Below are the code and all the weights of a small trained network. Each question names an input and a class and asks about switching units off, where a switched-off unit gives its printed mean instead of its output.

import numpy as np


def w(rows, s, z=0):
    codes = np.array(rows[::2]) - 128.0
    scale = np.full(codes.shape[1], s)
    scale[-1] = z or s
    return codes * scale


def norm(h):
    return h / np.sqrt((h * h).mean(-1, keepdims=True) + 1e-5)


def f(y):
    return y / 2 * (1 + np.tanh(0.7978845608 * (y + 0.044715 * y**3)))


def log_softmax(a):
    a = a - a.max(-1, keepdims=True)
    return a - np.log(np.exp(a).sum(-1, keepdims=True))


def net(x, mask):
    res = np.array(x, float).reshape(1, 3) / 4 @ E
    u = 0
    for l in range(2):
        y = f(norm(res) @ A[l][:, :-1].T + A[l][:, -1])
        res = res + np.where(mask[u : u + 6], y, B[l][:, -1]) @ B[l][:, :-1]
        u += 6
    return log_softmax(norm(res)[-1] @ U[:, :-1].T + U[:, -1])


A, B = {}, {}
E = w([
[163,47,82,111,69,69,187,127,86,177],'x0',
[138,59,176,123,218,253,170,161,154,118],'x1',
[61,114,144,172,140,94,165,184,80,45],'x2',
],0.011)
A[0] = w([
[52,129,126,167,113,161,169,110,100,138,12],'0.n1',
[108,192,92,138,146,235,51,62,196,137,16],'0.n2',
[191,168,40,57,122,80,72,92,140,85,176],'0.n3',
[46,191,254,139,162,109,31,109,214,12,3],'0.n4',
[144,156,120,108,193,139,218,191,165,79,76],'0.n5',
[52,138,180,149,212,208,64,207,114,141,60],'0.n6',
],0.0069,0.0032)
B[0] = w([
[130,158,67,156,178,121,68,99,142,40,125],'0.n1',
[173,119,84,115,145,161,167,114,185,84,195],'0.n2',
[29,85,134,194,132,143,134,154,115,148,183],'0.n3',
[107,132,135,153,127,124,197,254,133,169,255],'0.n4',
[93,120,88,94,62,103,114,38,149,87,169],'0.n5',
[189,153,152,98,137,119,71,78,159,134,226],'0.n6',
],0.011,0.0081)
A[1] = w([
[50,179,83,183,76,40,161,174,54,9,212],'1.n1',
[107,29,147,127,91,238,126,61,173,118,189],'1.n2',
[100,153,170,152,167,144,45,138,127,24,67],'1.n3',
[101,124,49,157,45,24,84,130,35,141,112],'1.n4',
[139,39,119,134,103,121,97,68,104,104,89],'1.n5',
[193,122,254,106,213,178,153,99,137,53,2],'1.n6',
],0.0083,0.0034)
B[1] = w([
[151,88,95,104,84,188,108,62,141,193,247],'1.n1',
[127,131,98,77,184,171,97,121,79,141,192],'1.n2',
[203,158,107,125,157,140,166,147,142,182,156],'1.n3',
[66,163,200,249,149,87,87,158,133,149,208],'1.n4',
[95,138,168,90,158,83,185,209,102,119,148],'1.n5',
[99,157,109,174,53,38,105,88,136,115,188],'1.n6',
],0.013)
U = w([
[177,90,99,71,145,195,135,118,124,181,219],'0',
[141,112,176,110,108,91,111,132,126,77,2],'1',
[59,108,190,205,105,87,129,148,99,176,164],'2',
[155,180,175,148,151,124,167,212,186,98,168],'3',
[159,117,172,120,105,108,119,124,120,85,10],'4',
[179,176,106,76,175,120,80,33,165,94,96],'5',
[87,108,117,61,158,156,153,107,70,4,122],'6',
[117,139,125,176,77,172,113,68,173,130,181],'7',
],0.017,0.0045)

Each question gives the input, the list of numbers given to net, and the class t.
The units are the neurons (one row each of A and B). Each row of codes is followed by its name. A weight is (code - 128) times the scale printed after its matrix; where a second scale follows, it is the last column's (A, B and U).
mask holds one flag per neuron, layer by layer. A switched-off neuron (its flag False) gives its mean, the last column of its row in B, instead of its output. The means were averaged over made-up inputs and are rounded, as every weight is.
A unit's drop is (log p(t) with every unit on - log p(t) with that unit switched off) / (log p(t) with every unit on - log p(t) with every unit switched off).
The circuit of an input: a set's keep is (log p(t) with only the set's units on - log p(t) with every unit switched off) / (log p(t) with every unit on - log p(t) with every unit switched off). Starting from all 12 units, units are removed one at a time, each time the one whose removal leaves the highest keep (on an exact tie, the one counted first), for as long as the keep stays at least 0.8.
circuit, biggest first: the units of the circuit, biggest drop first
k most important neurons: the k neurons with the biggest drops, biggest first
top k neurons in layer l: the k neurons of layer l with the biggest drops, biggest first
input [-6,5,0], class 5: top 4 neurons in layer 0 => 0.n6, 0.n5, 0.n2, 0.n3
input [-8,1,1], class 3: circuit, biggest first => 0.n4
input [0,7,-7], class 5: circuit, biggest first => 0.n4, 1.n1, 0.n3
input [-4,-2,3], class 3: circuit, biggest first => 0.n4, 1.n4
input [-6,-2,7], class 0: circuit, biggest first => 1.n1, 1.n4
input [-6,-4,-7], class 0: 3 most important neurons => 1.n4, 0.n2, 1.n6
input [-2,-3,-8], class 0: top 2 neurons in layer 0 => 0.n3, 0.n6
input [4,3,2], class 0: 2 most important neurons => 0.n6, 1.n6
input [8,5,5], class 0: top 2 neurons in layer 0 => 0.n6, 0.n2
input [-6,2,-1], class 3: 2 most important neurons => 0.n4, 1.n1
input [-8,-6,-4], class 3: 3 most important neurons => 0.n2, 0.n5, 0.n4
input [4,2,2], class 0: 3 most important neurons => 1.n6, 0.n6, 1.n2
input [3,2,8], class 0: top 2 neurons in layer 1 => 1.n1, 1.n6
input [8,2,-2], class 2: 2 most important neurons => 0.n2, 1.n1
input [0,-4,4], class 7: top 2 neurons in layer 1 => 1.n1, 1.n5
input [-6,-1,7], class 3: 2 most important neurons => 0.n4, 1.n2
input [-7,4,2], class 3: top neuron in layer 1 => 1.n1
input [-3,5,8], class 7: top 2 neurons in layer 1 => 1.n6, 1.n2
input [-2,-2,-6], class 0: top 3 neurons in layer 1 => 1.n6, 1.n4, 1.n2
input [1,-1,3], class 7: 3 most important neurons => 1.n1, 0.n6, 1.n4
input [-3,2,8], class 0: 4 most important neurons => 1.n1, 1.n4, 1.n3, 0.n4
input [4,3,3], class 6: 2 most important neurons => 0.n4, 1.n5
input [-1,-6,-4], class 2: most important neuron => 1.n4
input [-8,1,-1], class 3: 2 most important neurons => 0.n4, 1.n1
input [-3,1,-5], class 5: 2 most important neurons => 1.n1, 0.n4
input [-3,-2,-1], class 3: top 2 neurons in layer 0 => 0.n2, 0.n4
